Here is a tiny trained network, its code and every weight. The questions are about switching its units off for an input and a class, where a switched-off unit gives its printed mean instead of its output.

import numpy as np


def w(rows, s, z=0):
    codes = np.array(rows[::2]) - 128.0
    scale = np.full(codes.shape[1], s)
    scale[-1] = z or s
    return codes * scale


def norm(h):
    return h / np.sqrt((h * h).mean(-1, keepdims=True) + 1e-5)


def f(y):
    return np.maximum(y, 0)


def log_softmax(a):
    a = a - a.max(-1, keepdims=True)
    return a - np.log(np.exp(a).sum(-1, keepdims=True))


def net(x, mask):
    res = np.array(x, float).reshape(1, 2) / 4 @ E
    u = 0
    for l in range(2):
        y = f(norm(res) @ A[l][:, :-1].T + A[l][:, -1])
        res = res + np.where(mask[u : u + 16], y, B[l][:, -1]) @ B[l][:, :-1]
        u += 16
    return log_softmax(norm(res)[-1] @ U[:, :-1].T + U[:, -1])


A, B = {}, {}
E = w([
[72,210,144],'x0',
[249,186,170],'x1',
],0.0015)
A[0] = w([
[119,76,64,48],'0.n0',
[85,152,105,159],'0.n1',
[138,179,137,179],'0.n2',
[208,88,193,188],'0.n3',
[61,172,165,139],'0.n4',
[82,1,150,255],'0.n5',
[163,71,78,93],'0.n6',
[112,140,148,46],'0.n7',
[132,140,175,227],'0.n8',
[89,144,113,206],'0.n9',
[108,89,130,123],'0.n10',
[139,178,154,217],'0.n11',
[15,36,82,24],'0.n12',
[131,63,112,142],'0.n13',
[197,147,101,199],'0.n14',
[116,138,81,192],'0.n15',
],0.0042,0.00065)
B[0] = w([
[93,126,101,177],'0.n0',
[174,29,86,171],'0.n1',
[137,81,119,169],'0.n2',
[79,169,84,197],'0.n3',
[124,90,231,187],'0.n4',
[200,168,123,240],'0.n5',
[83,130,255,176],'0.n6',
[147,101,142,135],'0.n7',
[113,52,109,159],'0.n8',
[170,112,114,172],'0.n9',
[84,161,188,162],'0.n10',
[124,65,97,177],'0.n11',
[112,127,70,255],'0.n12',
[56,136,217,179],'0.n13',
[76,105,119,180],'0.n14',
[133,97,132,155],'0.n15',
],0.0026,0.0031)
A[1] = w([
[79,147,202,132],'1.n0',
[171,152,218,44],'1.n1',
[205,35,86,112],'1.n2',
[102,106,133,27],'1.n3',
[207,157,166,196],'1.n4',
[112,87,125,66],'1.n5',
[220,209,52,75],'1.n6',
[200,82,207,208],'1.n7',
[86,32,173,255],'1.n8',
[81,211,139,238],'1.n9',
[11,144,61,182],'1.n10',
[218,57,148,121],'1.n11',
[182,254,75,152],'1.n12',
[157,78,234,136],'1.n13',
[114,131,120,71],'1.n14',
[163,140,153,120],'1.n15',
],0.0045,0.001)
B[1] = w([
[146,105,151,168],'1.n0',
[121,107,165,160],'1.n1',
[170,151,144,177],'1.n2',
[98,135,140,144],'1.n3',
[86,118,160,167],'1.n4',
[123,150,104,157],'1.n5',
[48,101,96,158],'1.n6',
[102,123,121,194],'1.n7',
[151,149,141,253],'1.n8',
[253,136,145,150],'1.n9',
[142,127,137,214],'1.n10',
[145,131,100,176],'1.n11',
[132,109,54,155],'1.n12',
[111,126,115,194],'1.n13',
[119,113,101,131],'1.n14',
[97,145,150,144],'1.n15',
],0.0051,0.0044)
U = w([
[117,81,221,190],'0',
[46,76,19,190],'1',
[248,171,93,152],'2',
[113,214,83,2],'3',
[113,214,84,5],'4',
],0.011,0.0067)

Each question gives the input, the list of numbers given to net, and the class t.
The units are the neurons (one row each of A and B). Each row of codes is followed by its name. A weight is (code - 128) times the scale printed after its matrix; where a second scale follows, it is the last column's (A, B and U).
mask holds one flag per neuron, layer by layer. A switched-off neuron (its flag False) gives its mean, the last column of its row in B, instead of its output. The means were averaged over made-up inputs and are rounded, as every weight is.
A unit's drop is (log p(t) with every unit on - log p(t) with that unit switched off) / (log p(t) with every unit on - log p(t) with every unit switched off).
The circuit of an input: a set's keep is (log p(t) with only the set's units on - log p(t) with every unit switched off) / (log p(t) with every unit on - log p(t) with every unit switched off). Starting from the 12 units with the biggest drops (on a tie, the unit counted first), units are removed one at a time, each time the one whose removal leaves the highest keep (on an exact tie, the one counted first), for as long as the keep stays at least 0.8.
units of the circuit, in order: the units of the circuit, biggest drop first
most important unit: the unit with the biggest drop
top k neurons: the k neurons with the biggest drops, biggest first
top k neurons in layer l: the k neurons of layer l with the biggest drops, biggest first
drop of u: that unit's drop, to one decimal
input [7,1], class 0: top 2 neurons -> (0.n4 0.n3)
input [4,4], class 0: top 2 neurons in layer 0 -> (0.n12 0.n5)
input [7,-4], class 0: top 4 neurons -> (0.n4 0.n5 0.n1 1.n2)
input [-8,-4], class 0: units of the circuit, in order -> (0.n13 0.n6 1.n8)
input [5,-1], class 0: most important unit -> 0.n4
input [0,4], class 1: units of the circuit, in order -> (0.n4 1.n6)
input [1,4], class 1: top 4 neurons -> (0.n4 0.n13 1.n6 0.n1)
input [-7,6], class 0: top 2 neurons in layer 0 -> (0.n12 0.n5)
input [-8,3], class 0: top 4 neurons -> (0.n6 0.n12 0.n1 1.n4)
input [-1,0], class 2: top 3 neurons -> (1.n9 0.n3 0.n4)
input [-6,8], class 1: top 4 neurons in layer 0 -> (0.n3 0.n4 0.n13 0.n1)
input [-7,-3], class 0: top 2 neurons in layer 0 -> (0.n13 0.n6)
input [-4,8], class 1: top 2 neurons -> (1.n6 0.n3)
input [3,-3], class 2: top neuron -> (0.n3)
input [3,4], class 1: top 2 neurons -> (0.n13 0.n6)
input [5,6], class 1: top 2 neurons in layer 1 -> (1.n12 1.n6)
input [-1,-2], class 2: top 3 neurons in layer 0 -> (0.n13 0.n12 0.n5)
input [-7,8], class 1: top 3 neurons in layer 0 -> (0.n3 0.n4 0.n13)
input [8,-7], class 0: top 2 neurons -> (0.n4 1.n9)
input [2,0], class 2: most important unit -> 0.n6
input [5,3], class 0: top 3 neurons in layer 0 -> (0.n12 0.n5 0.n4)
input [5,4], class 0: top 2 neurons -> (0.n5 0.n12)
input [-8,-3], class 0: top 2 neurons -> (0.n13 0.n6)
input [-2,-2], class 2: drop of 0.n12 -> 0.3
input [3,8], class 1: drop of 1.n12 -> 0.1
